J_619: [ -48  -32  -36  -10  -14  -46  -13  -14   33 -107   29  -89  -35   82
  -72  -27   13    5  -25   60   15   19  -95   15   15   19  -20  -33
    7   61   64  -63  -15  -40   -8  -18]
J_128: [   7   64   15   15  -14  -48  -10  -32   29  -25   59  -18  -46   18
  -89    5  -15  -72  -40  -13  -36   19   -8   33   15   82   13  -20
 -107  -14  -35  -33  -94  -63   61  -27]
J_59: [ -20  -14   13    5  -72   82  -35  -32    7  -89  -63   64 -107   59
  -33  -25   19  -36  -27   15  -15  -48  -13   29  -40  -14   15   19
   33  -94  -46  -10   -8   15  -18   61]
order: [ -46  -13  -14   33 -107   29  -89  -35   82  -72  -27   13    5  -25
   60   15   19  -95   15   15   19  -20  -33    7   61   64  -63  -15
  -40   -8  -18  -48  -32  -36  -10  -14]
J_619
order: [ -10   -8   15  -18   61  -20  -14   13    5  -72   82  -35  -32    7
  -89  -63   64 -107   59  -33  -25   19  -36  -27   15  -15  -48  -13
   29  -40  -14   15   19   33  -94  -46]
J_59
order: [  15   61  -25  -14    7  -32  -94   15  -20  -89   19  -14  -15   13
  -63   29  -13    5  -35  -27   33   59  -36 -107  -10   64   82   -8
  -48   18  -40  -72  -46   15  -18  -33]
J_128
order: [-107  -94  -89  -72  -63  -48  -46  -40  -36  -35  -33  -32  -27  -25
  -20  -18  -15  -14  -14  -13  -10   -8    5    7   13   15   15   15
   18   19   29   33   59   61   64   82]
J_128
order: [ -27   61  -63  -94  -33  -35  -14 -107  -20   13   82   15   33   -8
   19  -36  -13  -40  -72  -15    5  -89   18  -46  -18   59  -25   29
  -32  -10  -48  -14   15   15   64    7]
J_128
order: [ -14   15   19   33  -94  -46  -10   -8   15  -18   61  -20  -14   13
    5  -72   82  -35  -32    7  -89  -63   64 -107   59  -33  -25   19
  -36  -27   15  -15  -48  -13   29  -40]
J_59
order: [  15  -18   61  -20  -14   13    5  -72   82  -35  -32    7  -89  -63
   64 -107   59  -33  -25   19  -36  -27   15  -15  -48  -13   29  -40
  -14   15   19   33  -94  -46  -10   -8]
J_59

J_695: [-53   6   8 -22  89  39  -4 -15 105 -52  -8]
J_947: [-52 -53 -15   8  -8  39   5  -4  89 105 -22]
J_20: [ 39  -4 -52  -8 105 -53 -15 -32  55  -1   4]
J_354: [  2 -27  10  36   5  -6  -9   6 -42  -6  -2]
J_789: [ 39  -4 -52  -8 105 -53 -15 -22  89   8   5]
J_905: [  2  -2   5 -27 -42  36  10  -9  -6   6  -5]
order: [-53 -52 -32 -15  -8  -4  -1   4  39  55 105]
J_20
order: [ -8 -52 105 -15  -4  39  89 -22   8   6 -53]
J_695
order: [ -5   6  -6  -9  10  36 -42 -27   5  -2   2]
J_905
order: [-53 -52 -22 -15  -8  -4   6   8  39  89 105]
J_695

J_977: [ 62  39  56   4 -34]
J_354: [ 37  16  86  30 -11]
J_695: [ 59  36  60   7 -32]
J_789: [ 70  46 -41  47  -5]
J_619: [32 10 93 36 -6]
J_128: [ 47  25  74  20 -21]
J_156: [ 47 -41  46  70  -6]
J_125: [ 63  40  54   2 -36]
J_20: [ 36  59   8 -32  60]
order: [ 60 -32   8  59  36]
J_20
order: [-32  59   8  36  60]
J_20
order: [ 60 -32  36  59   7]
J_695
order: [-41  -5  46  47  70]
J_789
order: [-21  20  74  25  47]
J_128
order: [ 20 -21  47  25  74]
J_128

J_125: [-19  -3  -7 109   6  16  -5   8  14 -11]
J_695: [ -8 -13 -13   0  32   3 -19  22  31  32]
J_905: [-40 -24  15 -36 -12 -12 -14 -12  15  19]
J_947: [  8 -13  -1  85 -14  -2 -12 -14  15   1]
J_619: [ -2 -14 -13  85 -12  15   8   1  -2 -14]
J_59: [ 54 -45 -28 -57 -31  -1  33  -7 -38  18]
J_128: [ 15 -24 -13 -40 -36  15  19 -12 -14 -12]
order: [-12 -14 -12  15 -24 -13 -40 -36  15  19]
J_128
order: [ -2 -14  -2 -14 -13  85 -12  15   8   1]
J_619
order: [ 18 -38  -7  33  -1 -31 -57 -28 -45  54]
J_59
order: [-14 -14 -13 -12  -2  -2   1   8  15  85]
J_619
order: [-14 -14 -13 -12  -2  -1   1   8  15  85]
J_947

J_977: [  7  60 -85  50  74 -39 -91 -50]
J_905: [ 50 -91  60  74   8 -50 -39 -85]
J_125: [-91  75  49 -39 -85 -50  60   8]
J_695: [ 57   8  60 -85 -39 -91 -50  75]
order: [ 60 -39 -91 -85  74  50 -50   7]
J_977
order: [-39 -91 -50   7  60 -85  50  74]
J_977
order: [ 74  60 -91   8 -39  50 -50 -85]
J_905

J_156: [ -6 -16  38 -21  40  19  18  -2  41  41 -18  51  -9  35  33 -21 -28 -13
  48 -62 -65  35 -33  45 -29  -1  41 -71  -7   1  26 -58  39  45 -34 -75
 -45  39 -35  21   7 -48  17  -1   6  23   2  -3 -47  42]
J_947: [  0 -74 -45  21 -30  -8 -40 -28 -36 -53  18 -24 -18  28 -10 -14 -80 -18
 -30 -29 -85 -76 -98   3 -66 -23 -28 -32 -40 -61 -46 -23  -4 -46 -38 -37
   7 -17 -59   5 -36   6   8 -37 -44 -41 -68 -57 -63  21]
J_619: [-36 -20 -16 -21 -17  12 -21   3 -25 -28 -47 -15 -28 -42 -22 -39 -23 -35
 -63 -41 -74  -9 -52  -6  -4 -34 -75 -12 -51 -29 -27 -28  -9 -14 -25 -21
 -50 -58  -3 -27 -22 -20   0 -56  -7 -25 -11 -79  -4   6]
J_695: [ -51  -76  -26   -7    0  -32   23   34  -19  -11  -26   17  -28  -28
   -3  -66  -86 -109  -14  -75  -65  -23  -60  -62   -6    6  -22  -19
   45  -40  -22  -86  -27  -27   -9   39   -3  -59    7    4  -21  -99
  -37  -16  -71  -50  -40  -58  -53  -20]
J_59: [  2 -11  49  18  56  20  66  97  38  64   0  77  37   9  66  -5 -23 -32
  39 -23   9  45   9  14  35  62  49  37  92  24  57 -39  20  56  28  73
   2  29  61  65  38 -61  15  48   6   2  34  11  -6  22]
J_354: [-74 -76 -14 -36 -66 -38 -41  21 -61 -68 -30 -23 -80 -85 -28 -46 -37 -32
 -29 -17 -46   8 -53 -59  -4 -10   0 -63 -98  18   6 -37 -30   3  28 -18
   5 -24   6 -57 -40 -23 -36 -45  21  -8 -28 -40 -44 -18]
order: [-18 -74 -76 -14 -36 -66 -38 -41  21 -61 -68 -30 -23 -80 -85 -28 -46 -37
 -32 -29 -17 -46   8 -53 -59  -4 -10   0 -63 -98  18   6 -37 -30   3  28
 -18   5 -24   6 -57 -40 -23 -36 -45  21  -8 -28 -40 -44]
J_354
order: [-37 -23   6 -74 -14 -36   8   3 -28  18  -4 -80   0 -17 -57 -46   6 -68
 -66 -45 -24 -28 -40 -18 -30 -63 -53 -59 -44 -40 -23 -30 -10 -61 -18 -98
 -41 -37 -29 -46 -76 -38  -8 -85 -36   5  21  21 -32  28]
J_354
order: [-98 -85 -80 -76 -74 -68 -66 -63 -61 -59 -57 -53 -46 -46 -45 -44 -41 -40
 -40 -38 -37 -37 -36 -36 -32 -30 -30 -29 -28 -28 -24 -23 -23 -18 -18 -17
 -14 -10  -8  -4   0   3   5   6   6   8  18  21  21  28]
J_354
order: [ 21   0 -74 -45  21 -30  -8 -40 -28 -36 -53  18 -24 -18  28 -10 -14 -80
 -18 -30 -29 -85 -76 -98   3 -66 -23 -28 -32 -40 -61 -46 -23  -4 -46 -38
 -37   7 -17 -59   5 -36   6   8 -37 -44 -41 -68 -57 -63]
J_947

J_789: [ 26  60 -59  12]
J_695: [-28  31  70  12]
J_947: [-18 -29 -73  12]
J_125: [-2 15  9  3]
J_905: [ -4 -50  56  21]
J_20: [ 70 -29  12  31]
order: [-28  31  12  70]
J_695
order: [-73 -29 -18  12]
J_947
order: [ 31  70 -28  12]
J_695

